Below is a small trained network, with its code and all its weights. Each question gives an input and a target symbol and asks what happens when units are switched off, that is, made to give their printed mean instead of their output.

import numpy as np


def w(rows, s, z=0):
    codes = np.array(rows[::2]) - 128.0
    scale = np.full(codes.shape[1], s)
    scale[-1] = z or s
    return codes * scale


def f(y):
    return np.maximum(y, 0)


def softmax(a):
    e = np.exp(a - a.max(-1, keepdims=True))
    return e / e.sum(-1, keepdims=True)


def log_softmax(a):
    a = a - a.max(-1, keepdims=True)
    return a - np.log(np.exp(a).sum(-1, keepdims=True))


def net(x, mask):
    ids = ['αβγδεζηθμξπστφψω'.index(c) for c in x.split()]
    T = len(ids)
    res = E[ids] + P[:T]
    r = res
    for j in range(2):
        rows = slice(4 * j, 4 * j + 4)
        q, k, v = (r @ M[0][rows].T for M in (Q, K, V))
        z = softmax(np.where(np.tri(T) > 0, q @ k.T / 4**0.5, -1e9)) @ v
        o = O[0][rows]
        res = res + np.where(mask[j], z, o[:, -1]) @ o[:, :-1]
    y = f(res @ A[0][:, :-1].T + A[0][:, -1])
    res = res + np.where(mask[2:10], y, B[0][:, -1]) @ B[0][:, :-1]
    return log_softmax(res[-1] @ U[:, :-1].T + U[:, -1])


Q, K, V, O, A, B = {}, {}, {}, {}, {}, {}
E = w([
[159,145,125],'α',
[165,7,190],'β',
[73,94,96],'γ',
[189,65,121],'δ',
[174,107,132],'ε',
[158,145,126],'ζ',
[160,146,122],'η',
[159,145,124],'θ',
[156,145,128],'μ',
[179,113,123],'ξ',
[184,162,59],'π',
[169,126,122],'σ',
[119,152,199],'τ',
[161,120,136],'φ',
[158,145,125],'ψ',
[151,166,135],'ω',
],0.02)
P = w([
[65,96,165],'0',
[105,113,150],'1',
[137,126,153],'2',
[165,137,156],'3',
[190,147,158],'4',
[213,157,162],'5',
[235,167,164],'6',
[254,177,166],'7',
],0.0089)
Q[0] = w([
[104,130,204],'H0',
[87,131,41],'H0',
[48,78,13],'H0',
[152,4,140],'H0',
[227,195,107],'H1',
[6,15,150],'H1',
[113,160,186],'H1',
[188,166,167],'H1',
],0.027)
K[0] = w([
[194,170,98],'H0',
[47,127,124],'H0',
[20,115,69],'H0',
[142,49,54],'H0',
[159,219,135],'H1',
[101,2,109],'H1',
[125,92,173],'H1',
[168,146,163],'H1',
],0.029)
V[0] = w([
[211,141,43],'H0',
[136,16,134],'H0',
[5,233,242],'H0',
[131,2,140],'H0',
[113,57,241],'H1',
[108,57,217],'H1',
[200,64,250],'H1',
[144,92,208],'H1',
],0.0061)
O[0] = w([
[40,83,115,181],'H0',
[147,106,22,177],'H0',
[228,211,254,3],'H0',
[158,107,9,179],'H0',
[88,13,194,140],'H1',
[97,33,195,128],'H1',
[14,28,196,208],'H1',
[82,56,169,159],'H1',
],0.007,0.0063)
A[0] = w([
[8,228,149,242],'N0',
[133,117,190,209],'N1',
[93,150,191,66],'N2',
[134,114,178,22],'N3',
[87,86,125,57],'N4',
[36,185,121,253],'N5',
[161,132,183,172],'N6',
[5,158,78,171],'N7',
],0.015,0.0055)
B[0] = w([
[36,254,100,174],'N0',
[55,110,183,231],'N1',
[212,148,108,182],'N2',
[188,121,68,169],'N3',
[132,187,95,254],'N4',
[181,164,204,167],'N5',
[109,71,99,201],'N6',
[177,68,144,220],'N7',
],0.029,0.0081)
U = w([
[107,138,142,241],'α',
[158,70,40,111],'β',
[128,127,124,129],'γ',
[252,108,218,224],'δ',
[172,155,139,204],'ε',
[121,136,123,255],'ζ',
[130,156,122,106],'η',
[116,150,126,137],'θ',
[86,111,117,186],'μ',
[254,210,114,131],'ξ',
[168,226,102,32],'π',
[101,200,104,89],'σ',
[100,15,153,8],'τ',
[66,132,61,50],'φ',
[106,136,113,126],'ψ',
[115,154,111,90],'ω',
],0.0094,0.0058)

Each question gives the input, a string of symbols that net reads in full, and the target symbol t.
The units are the heads (4 rows each of Q, K, V and O) and the neurons (one row each of A and B). Each row of codes is followed by its name. A weight is (code - 128) times the scale printed after its matrix; where a second scale follows, it is the last column's (O, A, B and U).
mask holds one flag per unit, heads first, then neurons. A switched-off unit (its flag False) gives its mean, the last column of its rows in O or B, instead of its output. The means were averaged over made-up inputs and are rounded, as every weight is.
A unit's drop is (log p(t) with every unit on - log p(t) with that unit switched off) / (log p(t) with every unit on - log p(t) with every unit switched off).
The circuit of an input: a set's keep is (log p(t) with only the set's units on - log p(t) with every unit switched off) / (log p(t) with every unit on - log p(t) with every unit switched off). Starting from all 10 units, units are removed one at a time, each time the one whose removal leaves the highest keep (on an exact tie, the one counted first), for as long as the keep stays at least 0.8.
units of the circuit, in order: the units of the circuit, biggest drop first
unit that matters most: the unit with the biggest drop
k most important neurons: the k neurons with the biggest drops, biggest first
heads that matter: for each layer, one digit per head in row order, 1 if its drop is at least 0.15 and else 0, layers parted by /
input δ δ π τ, target π: units of the circuit, in order => N0, N2, N5
input δ ω ε, target β: units of the circuit, in order => N1, H0
input δ σ α β ζ, target β: heads that matter => 10
input ζ δ τ α, target τ: units of the circuit, in order => H0, N4, H1, N1
input τ η δ π τ σ π, target ξ: 2 most important neurons => N1, N7
input α δ ψ, target δ: 2 most important neurons => N4, N0
input δ φ α δ β α, target β: unit that matters most => H0
input σ α σ δ ε π μ, target π: units of the circuit, in order => H1, H0, N0
input ξ α δ δ φ, target β: units of the circuit, in order => H0, N1
input τ τ δ ζ, target δ: units of the circuit, in order => N0, N4, N6
input π π τ δ σ, target β: units of the circuit, in order => H0, N7
input μ γ ε ψ α δ τ, target δ: units of the circuit, in order => N7, H0, N5
input δ δ ε τ ω α π τ, target π: 3 most important neurons => N0, N2, N1
input β τ δ θ, target δ: heads that matter => 00
input π π δ π ε, target ξ: units of the circuit, in order => H1
input π δ δ β γ, target δ: 2 most important neurons => N7, N1
input σ ε τ τ τ π σ, target ξ: heads that matter => 01
input σ δ σ ε, target β: heads that matter => 10
input ζ σ α δ δ η, target δ: 2 most important neurons => N4, N0
input α θ δ δ π δ φ, target β: units of the circuit, in order => H0
input δ σ α θ ζ π, target ξ: 2 most important neurons => N1, N0
input τ φ ξ ψ η δ θ, target δ: heads that matter => 11
input α θ π α τ τ η, target τ: 2 most important neurons => N1, N6
